Below are the code and all the weights of a small trained network. Each question names an input and a class and asks about switching units off, where a switched-off unit gives its printed mean instead of its output.

import numpy as np


def w(rows, s, z=0):
    codes = np.array(rows[::2]) - 128.0
    scale = np.full(codes.shape[1], s)
    scale[-1] = z or s
    return codes * scale


def norm(h):
    return h / np.sqrt((h * h).mean(-1, keepdims=True) + 1e-5)


def f(y):
    return y / 2 * (1 + np.tanh(0.7978845608 * (y + 0.044715 * y**3)))


def log_softmax(a):
    a = a - a.max(-1, keepdims=True)
    return a - np.log(np.exp(a).sum(-1, keepdims=True))


def net(x, mask):
    res = np.array(x, float).reshape(1, 5) / 4 @ E
    u = 0
    for l in range(4):
        y = f(norm(res) @ A[l][:, :-1].T + A[l][:, -1])
        res = res + np.where(mask[u : u + 4], y, B[l][:, -1]) @ B[l][:, :-1]
        u += 4
    return log_softmax(norm(res)[-1] @ U[:, :-1].T + U[:, -1])


A, B = {}, {}
E = w([
[118,109,129,175,125,68],'x0',
[3,83,130,55,205,2],'x1',
[67,69,170,188,70,124],'x2',
[25,190,165,141,189,78],'x3',
[228,113,38,160,74,106],'x4',
],0.0062)
A[0] = w([
[113,186,139,99,66,81,83],'L0N1',
[170,201,143,110,121,143,78],'L0N2',
[107,1,109,147,112,51,9],'L0N3',
[65,43,88,157,190,161,165],'L0N4',
],0.008,0.0014)
B[0] = w([
[228,106,120,101,145,80,130],'L0N1',
[126,67,82,134,80,83,177],'L0N2',
[255,45,71,148,173,38,255],'L0N3',
[247,148,153,245,241,79,199],'L0N4',
],0.0073,0.0031)
A[1] = w([
[157,2,134,133,111,140,201],'L1N1',
[153,149,160,84,178,108,4],'L1N2',
[178,148,92,136,128,54,183],'L1N3',
[181,177,105,82,137,80,154],'L1N4',
],0.0079,0.0017)
B[1] = w([
[170,46,26,188,192,118,247],'L1N1',
[57,50,114,185,6,115,158],'L1N2',
[140,170,166,74,211,254,254],'L1N3',
[63,194,55,93,122,97,208],'L1N4',
],0.0072,0.0035)
A[2] = w([
[200,151,95,151,147,155,245],'L2N1',
[77,255,77,35,168,160,86],'L2N2',
[150,152,100,152,76,148,253],'L2N3',
[112,186,68,48,101,124,24],'L2N4',
],0.0076,0.0013)
B[2] = w([
[14,138,128,166,157,135,239],'L2N1',
[66,162,146,5,114,92,254],'L2N2',
[115,144,36,177,162,133,180],'L2N3',
[98,199,2,73,181,182,168],'L2N4',
],0.0074,0.0045)
A[3] = w([
[111,139,204,90,163,120,228],'L3N1',
[156,211,113,104,140,113,88],'L3N2',
[125,154,66,168,85,255,4],'L3N3',
[91,133,226,101,105,72,147],'L3N4',
],0.011,0.0017)
B[3] = w([
[181,119,187,187,118,131,209],'L3N1',
[121,100,114,73,61,153,166],'L3N2',
[162,103,153,124,9,121,253],'L3N3',
[97,169,161,207,133,171,207],'L3N4',
],0.013,0.0061)
U = w([
[195,108,116,151,23,161,1],'0',
[116,176,101,47,134,144,199],'1',
[122,166,247,175,161,139,162],'2',
[195,77,82,155,209,100,174],'3',
],0.015,0.00089)

Each question gives the input, the list of numbers given to net, and the class t.
The units are the neurons (one row each of A and B). Each row of codes is followed by its name. A weight is (code - 128) times the scale printed after its matrix; where a second scale follows, it is the last column's (A, B and U).
mask holds one flag per neuron, layer by layer. A switched-off neuron (its flag False) gives its mean, the last column of its row in B, instead of its output. The means were averaged over made-up inputs and are rounded, as every weight is.
A unit's drop is (log p(t) with every unit on - log p(t) with that unit switched off) / (log p(t) with every unit on - log p(t) with every unit switched off).
The circuit of an input: a set's keep is (log p(t) with only the set's units on - log p(t) with every unit switched off) / (log p(t) with every unit on - log p(t) with every unit switched off). Starting from the 12 units with the biggest drops (on a tie, the unit counted first), units are removed one at a time, each time the one whose removal leaves the highest keep (on an exact tie, the one counted first), for as long as the keep stays at least 0.8.
circuit, biggest first: the units of the circuit, biggest drop first
unit that matters most: the unit with the biggest drop
top k neurons: the k neurons with the biggest drops, biggest first
top k neurons in layer l: the k neurons of layer l with the biggest drops, biggest first
drop when u is switched off: that unit's drop, to one decimal
input [7,6,6,5,3], class 3: unit that matters most => L0N3
input [5,2,-4,-1,0], class 1: circuit, biggest first => L1N4; L1N3
input [1,-1,0,-4,-6], class 2: top 2 neurons in layer 3 => L3N3; L3N2
input [-4,-7,-6,8,8], class 1: top 2 neurons => L2N2; L1N4
input [-1,-7,-5,6,7], class 1: top 2 neurons in layer 0 => L0N4; L0N3
input [4,1,-1,-7,6], class 3: top 2 neurons => L1N1; L0N3
input [3,6,-5,2,4], class 1: top 2 neurons => L1N4; L1N3
input [8,-8,-5,3,-6], class 0: top 2 neurons in layer 0 => L0N2; L0N4
input [-2,8,-8,-6,-8], class 2: top 2 neurons => L3N1; L3N4
input [-7,2,-6,-7,7], class 1: top 2 neurons in layer 1 => L1N4; L1N2
input [4,4,-5,-2,8], class 1: top 2 neurons in layer 0 => L0N4; L0N2
input [6,5,6,2,2], class 3: drop when L0N3 is switched off => 0.4
input [-8,8,2,-5,-1], class 3: drop when L3N1 is switched off => 0.0
input [3,-8,-8,8,1], class 1: unit that matters most => L2N2
input [1,6,7,-4,-6], class 3: drop when L1N1 is switched off => 0.1
